Below are the code and all the weights of a small trained network. Each question names an input and a target symbol and asks about switching units off, where a switched-off unit gives its printed mean instead of its output.

import numpy as np


def w(rows, s, z=0):
    codes = np.array(rows[::2]) - 128.0
    scale = np.full(codes.shape[1], s)
    scale[-1] = z or s
    return codes * scale


def norm(h):
    return h / np.sqrt((h * h).mean(-1, keepdims=True) + 1e-5)


def f(y):
    return np.maximum(y, 0)


def softmax(a):
    e = np.exp(a - a.max(-1, keepdims=True))
    return e / e.sum(-1, keepdims=True)


def log_softmax(a):
    a = a - a.max(-1, keepdims=True)
    return a - np.log(np.exp(a).sum(-1, keepdims=True))


def net(x, mask):
    ids = ['ΓΛΣΦΨαβεζηθμπτω'.index(c) for c in x.split()]
    T = len(ids)
    res = E[ids] + P[:T]
    q, k, v = (norm(res) @ M[0].T for M in (Q, K, V))
    z = softmax(np.where(np.tri(T) > 0, q @ k.T / 2**0.5, -1e9)) @ v
    res = res + np.where(mask[0], z, O[0][:, -1]) @ O[0][:, :-1]
    y = f(norm(res) @ A[0][:, :-1].T + A[0][:, -1])
    res = res + np.where(mask[1:13], y, B[0][:, -1]) @ B[0][:, :-1]
    return log_softmax(norm(res)[-1] @ U[:, :-1].T + U[:, -1])


Q, K, V, O, A, B = {}, {}, {}, {}, {}, {}
E = w([
[67,124,125,189,203,165,116,182,172,184,107],'Γ',
[2,157,78,96,89,168,117,132,229,159,105],'Λ',
[155,47,105,87,163,67,135,130,39,175,146],'Σ',
[185,122,28,100,191,202,117,132,139,131,134],'Φ',
[127,220,76,119,160,136,61,154,237,185,204],'Ψ',
[112,159,140,73,192,167,24,101,194,117,59],'α',
[151,48,111,112,110,167,167,179,185,172,46],'β',
[48,178,107,92,107,103,132,82,99,78,190],'ε',
[148,72,162,42,92,137,86,196,102,137,210],'ζ',
[142,186,183,113,198,105,88,152,67,78,185],'η',
[82,178,160,43,69,36,172,135,103,136,76],'θ',
[221,159,88,163,171,105,179,170,180,189,45],'μ',
[62,132,138,95,166,209,173,129,43,78,116],'π',
[204,80,47,144,107,129,184,164,139,155,210],'τ',
[117,156,191,81,56,152,193,219,127,45,159],'ω',
],0.0034)
P = w([
[128,67,159,154,91,122,6,108,122,57,120],'0',
[110,183,115,46,203,168,131,172,111,188,159],'1',
[118,184,89,45,215,184,152,164,99,181,158],'2',
[118,188,97,57,222,189,147,163,95,191,171],'3',
[128,172,81,55,227,176,129,164,101,176,155],'4',
[122,151,90,67,216,185,121,160,102,169,181],'5',
[131,165,78,61,231,172,124,154,99,179,182],'6',
[131,148,89,75,223,185,111,168,105,158,179],'7',
[133,137,91,78,228,194,103,159,86,150,174],'8',
[121,137,94,78,222,177,99,161,105,138,190],'9',
[140,128,83,87,208,186,103,173,99,172,180],'10',
],0.0016)
Q[0] = w([
[104,150,49,8,236,182,161,205,118,172,162],'head 1',
[151,113,202,253,37,79,97,42,145,80,102],'head 1',
],0.0055)
K[0] = w([
[144,53,165,243,31,100,27,65,135,41,94],'head 1',
[110,194,98,1,217,155,227,189,125,220,159],'head 1',
],0.0052)
V[0] = w([
[3,161,152,158,141,130,124,116,159,132,39],'head 1',
[185,110,93,210,209,165,132,143,167,183,57],'head 1',
],0.0039)
O[0] = w([
[53,121,29,119,155,76,117,243,61,98,110,115],'head 1',
[150,198,109,224,78,195,79,155,1,188,76,1],'head 1',
],0.0039,0.00078)
A[0] = w([
[174,181,215,231,14,173,96,32,105,177,126,5],'neuron 1',
[106,169,81,151,81,77,66,18,90,72,193,118],'neuron 2',
[132,78,176,92,196,103,190,85,218,107,168,189],'neuron 3',
[108,171,47,149,89,128,86,246,54,118,116,79],'neuron 4',
[161,26,147,75,36,192,139,204,152,125,36,121],'neuron 5',
[153,194,117,190,23,176,57,131,41,177,89,51],'neuron 6',
[143,112,91,169,73,95,204,181,150,191,195,124],'neuron 7',
[142,87,205,100,140,123,169,127,40,71,107,182],'neuron 8',
[145,48,77,167,126,163,13,121,150,92,187,157],'neuron 9',
[113,118,77,98,159,18,93,198,175,72,160,52],'neuron 10',
[186,39,105,150,115,83,187,150,120,203,113,131],'neuron 11',
[177,136,231,164,96,186,146,3,159,185,165,82],'neuron 12',
],0.0037,0.0024)
B[0] = w([
[175,149,114,127,103,145,94,173,147,2,115,176],'neuron 1',
[155,135,106,156,228,113,132,105,187,133,140,138],'neuron 2',
[155,150,145,186,103,114,103,168,50,111,122,253],'neuron 3',
[144,89,198,145,102,122,97,83,200,87,125,201],'neuron 4',
[128,156,157,133,198,125,173,76,143,169,172,143],'neuron 5',
[129,80,120,106,187,82,215,127,151,152,137,201],'neuron 6',
[112,119,145,134,87,166,80,90,120,109,102,142],'neuron 7',
[141,184,94,138,144,158,120,122,166,205,130,174],'neuron 8',
[94,177,145,91,130,151,167,147,102,175,121,160],'neuron 9',
[117,132,137,143,87,175,165,74,98,139,86,196],'neuron 10',
[101,186,135,138,116,152,86,61,146,120,140,149],'neuron 11',
[66,61,59,110,119,91,128,141,93,161,130,213],'neuron 12',
],0.0055,0.0053)
U = w([
[98,53,129,212,155,99,97,223,120,133,94,142],'Γ',
[29,73,79,75,71,123,125,118,209,116,109,100],'Λ',
[111,101,88,134,128,62,87,79,55,237,147,82],'Σ',
[200,74,23,84,168,148,153,166,148,116,127,164],'Φ',
[125,238,101,126,140,160,74,134,212,196,186,132],'Ψ',
[121,137,186,79,148,177,1,90,168,83,57,130],'α',
[139,74,187,139,171,143,199,53,195,181,113,138],'β',
[102,111,103,129,173,42,162,80,154,37,186,132],'ε',
[141,51,210,58,112,117,114,165,123,167,209,41],'ζ',
[196,221,184,174,161,108,52,158,83,99,163,35],'η',
[121,122,122,72,78,17,186,161,114,117,66,118],'θ',
[246,189,140,202,108,116,138,122,132,104,25,51],'μ',
[71,185,126,130,121,184,174,109,48,135,83,254],'π',
[161,83,100,179,22,170,84,102,122,69,171,191],'τ',
[179,154,222,129,83,139,175,174,165,69,170,94],'ω',
],0.0067,0.0018)

Each question gives the input, a string of symbols that net reads in full, and the target symbol t.
The units are the heads (2 rows each of Q, K, V and O) and the neurons (one row each of A and B). Each row of codes is followed by its name. A weight is (code - 128) times the scale printed after its matrix; where a second scale follows, it is the last column's (O, A, B and U).
mask holds one flag per unit, heads first, then neurons. A switched-off unit (its flag False) gives its mean, the last column of its rows in O or B, instead of its output. The means were averaged over made-up inputs and are rounded, as every weight is.
A unit's drop is (log p(t) with every unit on - log p(t) with that unit switched off) / (log p(t) with every unit on - log p(t) with every unit switched off).
The circuit of an input: a set's keep is (log p(t) with only the set's units on - log p(t) with every unit switched off) / (log p(t) with every unit on - log p(t) with every unit switched off). Starting from the 12 units with the biggest drops (on a tie, the unit counted first), units are removed one at a time, each time the one whose removal leaves the highest keep (on an exact tie, the one counted first), for as long as the keep stays at least 0.8.
circuit, biggest first: the units of the circuit, biggest drop first
unit that matters most: the unit with the biggest drop
k most important neurons: the k neurons with the biggest drops, biggest first
drop of u: that unit's drop, to one decimal
input π π η β η, target π: circuit, biggest first => neuron 10; head 1; neuron 6
input Λ ε Γ β Γ τ, target Λ: 3 most important neurons => neuron 3; neuron 4; neuron 1
input ε η Σ Σ Ψ π Ψ π Ψ, target ε: circuit, biggest first => head 1
input α π α μ Λ Γ τ π Σ β π, target α: circuit, biggest first => neuron 4; head 1; neuron 12; neuron 3
input τ α ω π η θ Γ, target τ: circuit, biggest first => head 1; neuron 1; neuron 12
input τ Φ ζ, target τ: circuit, biggest first => head 1; neuron 1; neuron 12
input π ε τ, target π: 3 most important neurons => neuron 10; neuron 4; neuron 1
input Γ Φ μ Σ ω Φ τ, target Γ: 2 most important neurons => neuron 6; neuron 4
input τ Σ π Γ Φ π π θ, target τ: 2 most important neurons => neuron 1; neuron 12
input β α π τ β ζ β, target β: 2 most important neurons => neuron 6; neuron 4
input Λ μ Γ Λ θ Γ, target Λ: circuit, biggest first => head 1; neuron 3; neuron 4
input Φ Σ Φ π τ ε ε τ Σ, target Φ: 3 most important neurons => neuron 1; neuron 6; neuron 3
input Φ θ Γ Σ π Φ π, target Φ: 3 most important neurons => neuron 1; neuron 6; neuron 3
input α θ α τ, target τ: unit that matters most => neuron 4
input Λ α Ψ Σ Γ β Λ β τ, target Λ: 4 most important neurons => neuron 3; neuron 4; neuron 1; neuron 9
input Σ Ψ μ, target Σ: 2 most important neurons => neuron 12; neuron 4
input π π α Γ μ τ, target τ: 2 most important neurons => neuron 7; neuron 6
input α π ε Σ β, target β: 2 most important neurons => neuron 5; neuron 3
input π Φ Φ α π Φ μ Φ Λ Γ β, target π: drop of head 1 => 0.6
input π Φ π Σ, target π: drop of neuron 11 => 0.2
input β π π Σ π, target β: drop of neuron 5 => 0.0
